Below is a small trained network, with its code and all its weights. Each question gives an input and a target symbol and asks what happens when units are switched off, that is, made to give their printed mean instead of their output.

import numpy as np


def w(rows, s, z=0):
    codes = np.array(rows[::2]) - 128.0
    scale = np.full(codes.shape[1], s)
    scale[-1] = z or s
    return codes * scale


def f(y):
    return np.maximum(y, 0)


def softmax(a):
    e = np.exp(a - a.max(-1, keepdims=True))
    return e / e.sum(-1, keepdims=True)


def log_softmax(a):
    a = a - a.max(-1, keepdims=True)
    return a - np.log(np.exp(a).sum(-1, keepdims=True))


def net(x, mask):
    ids = ['ΓΘΛΞΣαβεζημπτφψω'.index(c) for c in x.split()]
    T = len(ids)
    res = E[ids] + P[:T]
    u = 0
    for l in range(2):
        r = res
        for j in range(3):
            rows = slice(2 * j, 2 * j + 2)
            q, k, v = (r @ M[l][rows].T for M in (Q, K, V))
            z = softmax(np.where(np.tri(T) > 0, q @ k.T / 2**0.5, -1e9)) @ v
            o = O[l][rows]
            res = res + np.where(mask[u + j], z, o[:, -1]) @ o[:, :-1]
        u += 3
        y = f(res @ A[l][:, :-1].T + A[l][:, -1])
        res = res + np.where(mask[u : u + 8], y, B[l][:, -1]) @ B[l][:, :-1]
        u += 8
    return log_softmax(res[-1] @ U[:, :-1].T + U[:, -1])


Q, K, V, O, A, B = {}, {}, {}, {}, {}, {}
E = w([
[126,95,174,108,152,107,172,91,152],'Γ',
[75,82,142,143,63,165,131,73,98],'Θ',
[225,147,151,160,92,178,101,155,86],'Λ',
[143,122,149,5,151,101,164,204,119],'Ξ',
[18,143,92,139,51,33,144,136,180],'Σ',
[104,113,122,199,93,173,73,166,128],'α',
[127,182,76,99,111,170,91,204,54],'β',
[122,143,138,106,120,81,39,137,208],'ε',
[107,130,181,200,109,159,87,75,204],'ζ',
[153,168,96,102,100,110,201,223,187],'η',
[49,92,114,126,132,122,121,153,115],'μ',
[51,167,130,23,112,90,140,108,95],'π',
[138,201,116,18,49,197,164,199,134],'τ',
[130,88,179,144,162,146,154,146,177],'φ',
[113,33,126,230,194,179,217,144,139],'ψ',
[91,212,69,207,159,206,139,112,56],'ω',
],0.018)
P = w([
[155,92,76,106,206,254,93,90,230],'0',
[106,126,136,58,169,154,86,179,120],'1',
[108,134,133,70,148,150,112,173,97],'2',
[92,127,133,55,130,150,146,177,94],'3',
[83,123,147,59,126,150,166,202,57],'4',
[104,107,112,70,84,184,195,173,91],'5',
[87,57,78,54,93,208,249,164,119],'6',
],0.0062)
Q[0] = w([
[231,149,126,211,143,42,53,50,123],'L0H0',
[172,76,119,160,98,155,2,146,70],'L0H0',
[131,79,78,107,104,99,153,137,66],'L0H1',
[126,210,116,147,76,106,171,118,73],'L0H1',
[128,54,118,121,223,121,199,103,191],'L0H2',
[117,106,138,36,68,122,147,214,6],'L0H2',
],0.0078)
K[0] = w([
[162,95,158,121,235,121,69,68,62],'L0H0',
[130,93,159,132,116,166,24,136,103],'L0H0',
[131,154,94,135,116,147,83,156,142],'L0H1',
[161,132,94,146,112,121,183,179,182],'L0H1',
[145,32,204,122,253,113,179,130,93],'L0H2',
[98,175,131,99,30,120,250,194,139],'L0H2',
],0.0073)
V[0] = w([
[159,76,134,130,253,116,86,79,23],'L0H0',
[87,57,187,34,203,167,69,99,115],'L0H0',
[96,95,109,94,208,168,55,22,125],'L0H1',
[186,78,101,97,160,122,88,82,130],'L0H1',
[188,63,21,118,136,97,194,70,111],'L0H2',
[194,107,129,185,137,120,55,75,129],'L0H2',
],0.0054)
O[0] = w([
[135,37,145,4,148,42,190,80,74,2],'L0H0',
[116,23,64,138,177,135,154,79,144,133],'L0H0',
[166,154,126,150,205,170,99,115,27,130],'L0H1',
[187,160,132,189,176,137,114,117,71,102],'L0H1',
[159,202,126,202,130,2,29,141,107,94],'L0H2',
[122,80,157,58,13,110,152,138,60,22],'L0H2',
],0.0058,0.006)
A[0] = w([
[87,121,128,108,94,156,108,38,71,253],'L0N0',
[110,127,134,97,127,93,102,143,188,154],'L0N1',
[103,121,165,89,150,103,159,2,128,166],'L0N2',
[192,93,142,172,131,128,97,107,85,146],'L0N3',
[116,186,107,134,114,123,122,142,136,91],'L0N4',
[142,179,152,96,111,114,154,136,156,70],'L0N5',
[42,57,81,192,133,73,97,142,121,169],'L0N6',
[62,134,170,82,203,126,101,139,128,234],'L0N7',
],0.01,0.0028)
B[0] = w([
[121,165,132,122,254,121,129,84,107,222],'L0N0',
[102,205,97,207,160,144,146,175,67,203],'L0N1',
[197,174,234,108,50,63,101,93,179,186],'L0N2',
[79,190,155,134,164,141,135,164,141,160],'L0N3',
[163,100,179,69,110,162,149,142,130,229],'L0N4',
[148,78,199,142,104,161,98,170,103,184],'L0N5',
[134,180,155,40,122,213,156,90,105,242],'L0N6',
[175,125,78,183,92,132,136,94,220,253],'L0N7',
],0.0082,0.0054)
Q[1] = w([
[60,154,85,158,100,46,90,128,95],'L1H0',
[120,130,71,32,33,2,123,123,61],'L1H0',
[89,236,144,153,108,107,95,99,153],'L1H1',
[190,146,84,66,91,159,94,161,232],'L1H1',
[142,255,62,181,138,249,73,218,157],'L1H2',
[142,40,124,70,155,85,29,50,95],'L1H2',
],0.0082)
K[1] = w([
[148,69,53,203,127,110,66,38,96],'L1H0',
[160,36,107,127,181,81,1,63,150],'L1H0',
[153,214,134,135,91,141,71,96,137],'L1H1',
[71,191,145,65,83,170,146,171,225],'L1H1',
[81,251,158,131,92,202,161,246,167],'L1H2',
[153,84,128,115,230,134,18,82,108],'L1H2',
],0.0078)
V[1] = w([
[253,8,142,53,228,217,90,139,102],'L1H0',
[169,251,144,89,100,184,173,117,236],'L1H0',
[93,102,188,73,183,145,189,186,102],'L1H1',
[145,185,158,149,121,168,216,188,201],'L1H1',
[173,146,216,203,230,119,149,179,213],'L1H2',
[32,176,193,84,46,132,93,25,225],'L1H2',
],0.0052)
O[1] = w([
[166,130,158,130,175,209,92,160,247,133],'L1H0',
[80,235,139,86,161,54,173,254,164,254],'L1H0',
[163,49,120,104,158,150,209,43,149,146],'L1H1',
[113,157,226,169,219,24,136,78,69,217],'L1H1',
[140,190,107,219,40,139,225,65,144,182],'L1H2',
[27,33,154,109,124,15,90,79,164,152],'L1H2',
],0.0058,0.016)
A[1] = w([
[83,129,157,195,188,66,143,97,141,129],'L1N0',
[104,137,181,64,107,99,128,93,156,145],'L1N1',
[130,127,135,165,97,190,116,103,111,122],'L1N2',
[81,119,78,70,69,184,108,140,139,254],'L1N3',
[157,108,53,55,31,124,118,90,122,85],'L1N4',
[110,116,145,151,113,127,113,254,182,181],'L1N5',
[57,187,118,113,156,202,112,156,77,177],'L1N6',
[219,100,185,169,158,151,97,139,168,136],'L1N7',
],0.008,0.0047)
B[1] = w([
[129,90,130,58,106,158,77,185,143,241],'L1N0',
[192,146,89,106,178,188,121,145,129,188],'L1N1',
[128,127,192,111,171,110,83,123,83,141],'L1N2',
[143,47,182,203,161,2,170,105,158,147],'L1N3',
[87,179,196,80,141,125,144,96,54,128],'L1N4',
[99,51,60,153,157,150,76,14,135,239],'L1N5',
[208,59,149,138,143,67,83,146,152,248],'L1N6',
[41,105,98,132,105,188,123,205,107,167],'L1N7',
],0.0079,0.014)
U = w([
[118,124,149,154,180,153,88,158,174,253],'Γ',
[133,71,156,140,151,89,196,79,165,209],'Θ',
[101,121,71,183,103,143,64,55,144,152],'Λ',
[109,180,176,232,120,104,146,116,143,148],'Ξ',
[125,50,216,201,109,129,80,93,135,72],'Σ',
[120,122,12,114,137,170,154,129,131,128],'α',
[68,95,117,96,130,121,104,155,100,137],'β',
[102,127,161,114,166,160,103,2,108,114],'ε',
[70,142,186,161,93,203,49,114,155,50],'ζ',
[209,55,71,117,114,138,101,165,151,48],'η',
[157,121,132,125,86,204,61,187,106,104],'μ',
[74,63,107,145,78,176,146,128,168,116],'π',
[94,89,160,138,163,187,179,146,120,44],'τ',
[193,73,156,92,45,148,130,165,204,84],'φ',
[169,149,116,156,200,141,96,100,99,25],'ψ',
[144,168,81,100,132,141,119,98,164,77],'ω',
],0.0065,0.0069)

Each question gives the input, a string of symbols that net reads in full, and the target symbol t.
The units are the heads (2 rows each of Q, K, V and O) and the neurons (one row each of A and B). Each row of codes is followed by its name. A weight is (code - 128) times the scale printed after its matrix; where a second scale follows, it is the last column's (O, A, B and U).
mask holds one flag per unit, layer by layer, with each layer's heads first. A switched-off unit (its flag False) gives its mean, the last column of its rows in O or B, instead of its output. The means were averaged over made-up inputs and are rounded, as every weight is.
A unit's drop is (log p(t) with every unit on - log p(t) with that unit switched off) / (log p(t) with every unit on - log p(t) with every unit switched off).
The circuit of an input: a set's keep is (log p(t) with only the set's units on - log p(t) with every unit switched off) / (log p(t) with every unit on - log p(t) with every unit switched off). Starting from the 12 units with the biggest drops (on a tie, the unit counted first), units are removed one at a time, each time the one whose removal leaves the highest keep (on an exact tie, the one counted first), for as long as the keep stays at least 0.8.
circuit, biggest first: the units of the circuit, biggest drop first
k most important neurons: the k neurons with the biggest drops, biggest first
top k neurons in layer l: the k neurons of layer l with the biggest drops, biggest first
input Σ Ξ Θ, target β: 3 most important neurons -> (L0N6, L1N0, L1N5)
input ζ φ α φ Γ, target φ: circuit, biggest first -> (L0N2, L0H0, L1N5, L1N0)
input β φ ε Θ, target ε: circuit, biggest first -> (L0H0, L0N0)
input ω ζ τ Γ Σ ψ μ, target β: 4 most important neurons -> (L0N6, L0N1, L1N0, L0N0)
input Λ ψ ε π η ψ, target Ξ: most important neuron -> (L0N6)
input Σ τ α Σ Σ, target β: circuit, biggest first -> (L1H0, L1H2, L0N6)
input ε Θ ε ψ φ Γ ψ, target τ: 2 most important neurons -> (L1N5, L1N7)
input ε ζ Θ ω, target ψ: circuit, biggest first -> (L0H1, L1H2, L0N0, L1N6)
input π β ψ ω Σ, target β: top 3 neurons in layer 0 -> (L0N6, L0N1, L0N4)
input η Λ η η, target Ξ: circuit, biggest first -> (L0H0, L1H0, L1H1)
input α α ζ Γ η Λ ω, target Ξ: top 2 neurons in layer 1 -> (L1N0, L1N1)
input φ ε Γ Σ Ξ ψ β, target β: circuit, biggest first -> (L0N6, L1H2)
input Σ μ ζ Λ β, target β: circuit, biggest first -> (L0N6, L1H2, L1H0, L0H0)
input Θ η Ξ ψ α Θ, target Ξ: top 2 neurons in layer 1 -> (L1N5, L1N0)
input Γ ζ β Γ Θ, target ε: 3 most important neurons -> (L0N0, L0N6, L0N2)
input Σ ζ Γ, target β: 3 most important neurons -> (L1N0, L0N6, L1N6)
input β Ξ τ Γ α Θ, target Γ: 3 most important neurons -> (L0N0, L0N4, L1N6)
input ε ζ η ψ Γ, target Ξ: circuit, biggest first -> (L1H2, L0H0, L1H0)
input α Θ α Σ Θ, target β: circuit, biggest first -> (L1H0, L1H2, L0N6)
input Γ ω ω μ, target Θ: 3 most important neurons -> (L1N3, L1N0, L0N6)
input Θ Σ Σ Γ ψ ζ Γ, target β: 2 most important neurons -> (L1N0, L0N6)
input μ Ξ ψ φ η, target Ξ: 3 most important neurons -> (L0N1, L1N1, L0N6)
input ψ ω Λ Γ, target φ: top 2 neurons in layer 1 -> (L1N5, L1N0)
input Ξ Ξ Λ ψ π η ζ, target Ξ: 2 most important neurons -> (L0N1, L0N6)
input η Σ Ξ, target β: top 2 neurons in layer 1 -> (L1N0, L1N6)
input β ω μ τ μ η Γ, target Ξ: top 2 neurons in layer 0 -> (L0N1, L0N6)
input Ξ Σ Ξ Ξ Ξ Ξ α, target β: top 2 neurons in layer 0 -> (L0N6, L0N7)
input ε Θ ω μ Γ ψ Ξ, target α: most important neuron -> (L1N6)
